Below are the code and all the weights of a small trained network. Each question names an input and a target symbol and asks about switching units off, where a switched-off unit gives its printed mean instead of its output.

import numpy as np


def w(rows, s, z=0):
    codes = np.array(rows[::2]) - 128.0
    scale = np.full(codes.shape[1], s)
    scale[-1] = z or s
    return codes * scale


def softmax(a):
    e = np.exp(a - a.max(-1, keepdims=True))
    return e / e.sum(-1, keepdims=True)


def log_softmax(a):
    a = a - a.max(-1, keepdims=True)
    return a - np.log(np.exp(a).sum(-1, keepdims=True))


def net(x, mask):
    ids = ['ΓΛΨαβεζθμξτω'.index(c) for c in x.split()]
    T = len(ids)
    res = E[ids] + P[:T]
    u = 0
    for l in range(3):
        r = res
        for j in range(2):
            rows = slice(2 * j, 2 * j + 2)
            q, k, v = (r @ M[l][rows].T for M in (Q, K, V))
            z = softmax(np.where(np.tri(T) > 0, q @ k.T / 2**0.5, -1e9)) @ v
            o = O[l][rows]
            res = res + np.where(mask[u + j], z, o[:, -1]) @ o[:, :-1]
        u += 2
    return log_softmax(res[-1] @ U[:, :-1].T + U[:, -1])


Q, K, V, O = {}, {}, {}, {}
E = w([
[174,58,108,97,146,112,150,111,127,118],'Γ',
[169,85,98,114,189,148,164,102,160,140],'Λ',
[118,26,164,104,137,148,119,150,216,105],'Ψ',
[114,78,159,73,144,99,131,129,142,136],'α',
[187,73,152,157,177,155,163,162,184,126],'β',
[77,118,127,137,205,136,148,117,193,129],'ε',
[158,100,214,128,152,95,142,123,161,97],'ζ',
[180,118,153,102,108,137,106,132,121,226],'θ',
[123,99,40,125,129,148,248,147,86,198],'μ',
[18,95,226,132,139,135,128,172,113,143],'ξ',
[119,33,93,21,63,77,158,24,132,105],'τ',
[88,115,121,167,26,104,117,38,108,102],'ω',
],0.017)
P = w([
[129,130,119,101,96,97,162,247,107,44],'0',
[77,72,153,144,121,41,216,144,203,192],'1',
[118,103,86,163,164,127,68,107,80,132],'2',
[104,190,54,85,78,232,98,216,175,117],'3',
[91,124,217,135,127,153,206,100,156,189],'4',
[135,100,110,155,196,209,72,68,70,114],'5',
],0.013)
Q[0] = w([
[109,93,159,190,57,165,169,158,170,159],'L0H1',
[137,152,38,122,89,145,138,150,123,58],'L0H1',
[140,175,107,231,120,104,36,117,98,113],'L0H2',
[120,99,138,114,118,146,74,110,127,251],'L0H2',
],0.014)
K[0] = w([
[78,231,128,85,13,173,149,100,197,107],'L0H1',
[138,126,84,167,103,102,133,251,192,110],'L0H1',
[131,160,146,162,35,65,91,121,102,125],'L0H2',
[150,181,178,89,97,124,128,170,95,243],'L0H2',
],0.013)
V[0] = w([
[203,62,149,6,177,108,101,117,141,93],'L0H1',
[124,162,200,169,112,52,178,188,156,195],'L0H1',
[94,142,81,127,36,1,77,172,108,71],'L0H2',
[145,56,125,114,135,178,179,22,160,79],'L0H2',
],0.0047)
O[0] = w([
[121,225,136,140,151,68,127,140,54,84,154],'L0H1',
[133,80,124,255,99,172,142,192,119,123,250],'L0H1',
[146,163,120,159,182,170,148,208,202,144,71],'L0H2',
[141,137,143,215,96,101,101,191,106,182,48],'L0H2',
],0.0079,0.0016)
Q[1] = w([
[152,113,147,145,185,176,114,100,134,162],'L1H1',
[129,211,38,160,138,183,118,177,76,2],'L1H1',
[107,68,131,173,93,52,98,71,94,84],'L1H2',
[107,34,194,120,86,79,176,107,98,160],'L1H2',
],0.014)
K[1] = w([
[140,145,130,153,151,205,122,29,152,128],'L1H1',
[197,106,177,120,208,64,146,206,211,134],'L1H1',
[138,122,188,68,133,165,68,40,83,116],'L1H2',
[96,175,179,193,96,235,9,82,123,133],'L1H2',
],0.012)
V[1] = w([
[177,102,142,132,174,151,45,87,126,114],'L1H1',
[163,155,187,140,24,128,48,154,156,122],'L1H1',
[254,138,111,115,102,113,105,58,145,147],'L1H2',
[131,158,91,205,41,85,158,88,178,21],'L1H2',
],0.0062)
O[1] = w([
[114,77,84,144,184,125,130,136,208,199,3],'L1H1',
[95,25,116,138,98,101,108,134,84,123,137],'L1H1',
[170,109,83,152,75,45,136,177,186,84,48],'L1H2',
[188,113,160,106,87,176,124,2,134,90,121],'L1H2',
],0.0087,0.003)
Q[2] = w([
[241,101,112,77,101,149,161,153,54,217],'L2H1',
[92,159,49,194,69,131,197,101,99,96],'L2H1',
[42,122,215,169,123,141,156,143,150,125],'L2H2',
[155,168,84,86,117,250,156,156,101,176],'L2H2',
],0.013)
K[2] = w([
[253,126,122,83,117,100,165,160,54,227],'L2H1',
[83,155,57,158,79,137,200,72,72,72],'L2H1',
[25,96,164,122,84,193,188,138,82,151],'L2H2',
[165,144,89,70,115,196,85,181,143,82],'L2H2',
],0.013)
V[2] = w([
[124,203,75,53,47,214,94,141,188,238],'L2H1',
[89,124,45,123,173,172,159,138,145,127],'L2H1',
[84,216,227,138,66,75,229,115,236,226],'L2H2',
[158,89,163,104,2,151,134,193,110,87],'L2H2',
],0.0058)
O[2] = w([
[68,108,134,191,123,92,130,138,131,11,140],'L2H1',
[165,103,135,87,171,127,126,130,97,87,98],'L2H1',
[182,109,105,62,170,98,23,122,117,191,169],'L2H2',
[104,108,106,102,254,101,122,113,128,64,253],'L2H2',
],0.0079,0.0062)
U = w([
[113,177,234,143,86,94,201,220,162,2,245],'Γ',
[123,183,78,68,62,218,154,157,209,200,141],'Λ',
[152,71,90,44,105,192,74,192,155,144,91],'Ψ',
[40,207,89,41,144,14,98,112,105,146,110],'α',
[169,69,136,249,172,173,144,156,177,113,97],'β',
[76,156,131,151,202,78,162,102,197,115,91],'ε',
[217,152,176,128,167,92,87,133,125,123,109],'ζ',
[67,31,67,217,105,18,127,202,151,181,140],'θ',
[118,102,58,166,164,126,158,116,39,135,79],'μ',
[41,99,186,185,138,147,148,149,85,168,62],'ξ',
[81,34,163,104,92,66,199,49,203,133,98],'τ',
[210,143,175,205,121,133,68,101,26,104,114],'ω',
],0.0058,0.011)

Each question gives the input, a string of symbols that net reads in full, and the target symbol t.
The units are the heads (2 rows each of Q, K, V and O). Each row of codes is followed by its name. A weight is (code - 128) times the scale printed after its matrix; where a second scale follows, it is the last column's (O and U).
mask holds one flag per head, layer by layer. A switched-off head (its flag False) gives its mean, the last column of its rows in O, instead of its output. The means were averaged over made-up inputs and are rounded, as every weight is.
A unit's drop is (log p(t) with every unit on - log p(t) with that unit switched off) / (log p(t) with every unit on - log p(t) with every unit switched off).
The circuit of an input: a set's keep is (log p(t) with only the set's units on - log p(t) with every unit switched off) / (log p(t) with every unit on - log p(t) with every unit switched off). Starting from all 6 units, units are removed one at a time, each time the one whose removal leaves the highest keep (on an exact tie, the one counted first), for as long as the keep stays at least 0.8.
units of the circuit, in order: the units of the circuit, biggest drop first
most important unit: the unit with the biggest drop
heads that matter: for each layer, one digit per head in row order, 1 if its drop is at least 0.15 and else 0, layers parted by /
drop when u is switched off: that unit's drop, to one decimal
input Ψ Λ θ β μ, target Γ: units of the circuit, in order : [L1H1; L0H2; L2H2]
input ω θ β Γ τ, target α: heads that matter : 11 / 00 / 01
input θ ω ω β α Λ, target Λ: units of the circuit, in order : [L2H2; L0H1; L1H1]
input θ θ ω θ Ψ, target τ: heads that matter : 10 / 01 / 00
input α μ ε ζ β θ, target θ: units of the circuit, in order : [L0H2; L1H2]
input ω θ β μ ξ, target ξ: heads that matter : 10 / 01 / 00
input θ ω θ θ β, target θ: heads that matter : 01 / 01 / 00
input ω ω μ Λ, target Γ: heads that matter : 10 / 10 / 11
input ζ θ μ θ θ, target Γ: units of the circuit, in order : [L1H1; L2H1]
input θ θ Ψ, target Ψ: most important unit : L2H2
input θ θ τ β θ, target α: heads that matter : 11 / 01 / 00
input θ β τ μ μ, target τ: heads that matter : 11 / 01 / 00
input α θ ε ω, target Γ: heads that matter : 00 / 10 / 10
input θ θ θ θ α, target θ: units of the circuit, in order : [L1H2; L1H1]
input β Ψ β θ, target Γ: most important unit : L2H1
input Γ ξ α, target α: heads that matter : 10 / 01 / 00
input θ ω ω θ Λ, target τ: units of the circuit, in order : [L1H2; L0H1; L0H2]
input Γ Ψ Ψ θ Ψ, target θ: units of the circuit, in order : [L1H2; L1H1]
input ε ζ θ ω β, target τ: units of the circuit, in order : [L0H1; L1H2]
input θ θ ω β α, target τ: units of the circuit, in order : [L1H2; L0H1]
input θ θ τ ε θ, target α: units of the circuit, in order : [L0H1]
input Λ θ ω θ ζ, target τ: units of the circuit, in order : [L1H2; L0H1]
input θ θ θ ε, target Γ: heads that matter : 00 / 00 / 11
input Λ θ Γ, target Γ: heads that matter : 10 / 00 / 01
input θ Λ τ θ ω α, target α: heads that matter : 11 / 01 / 00
input μ θ θ, target θ: drop when L1H2 is switched off : 0.5
input θ Ψ θ μ, target Γ: units of the circuit, in order : [L2H1]
input ω Γ β ω, target Λ: drop when L1H1 is switched off : 0.6
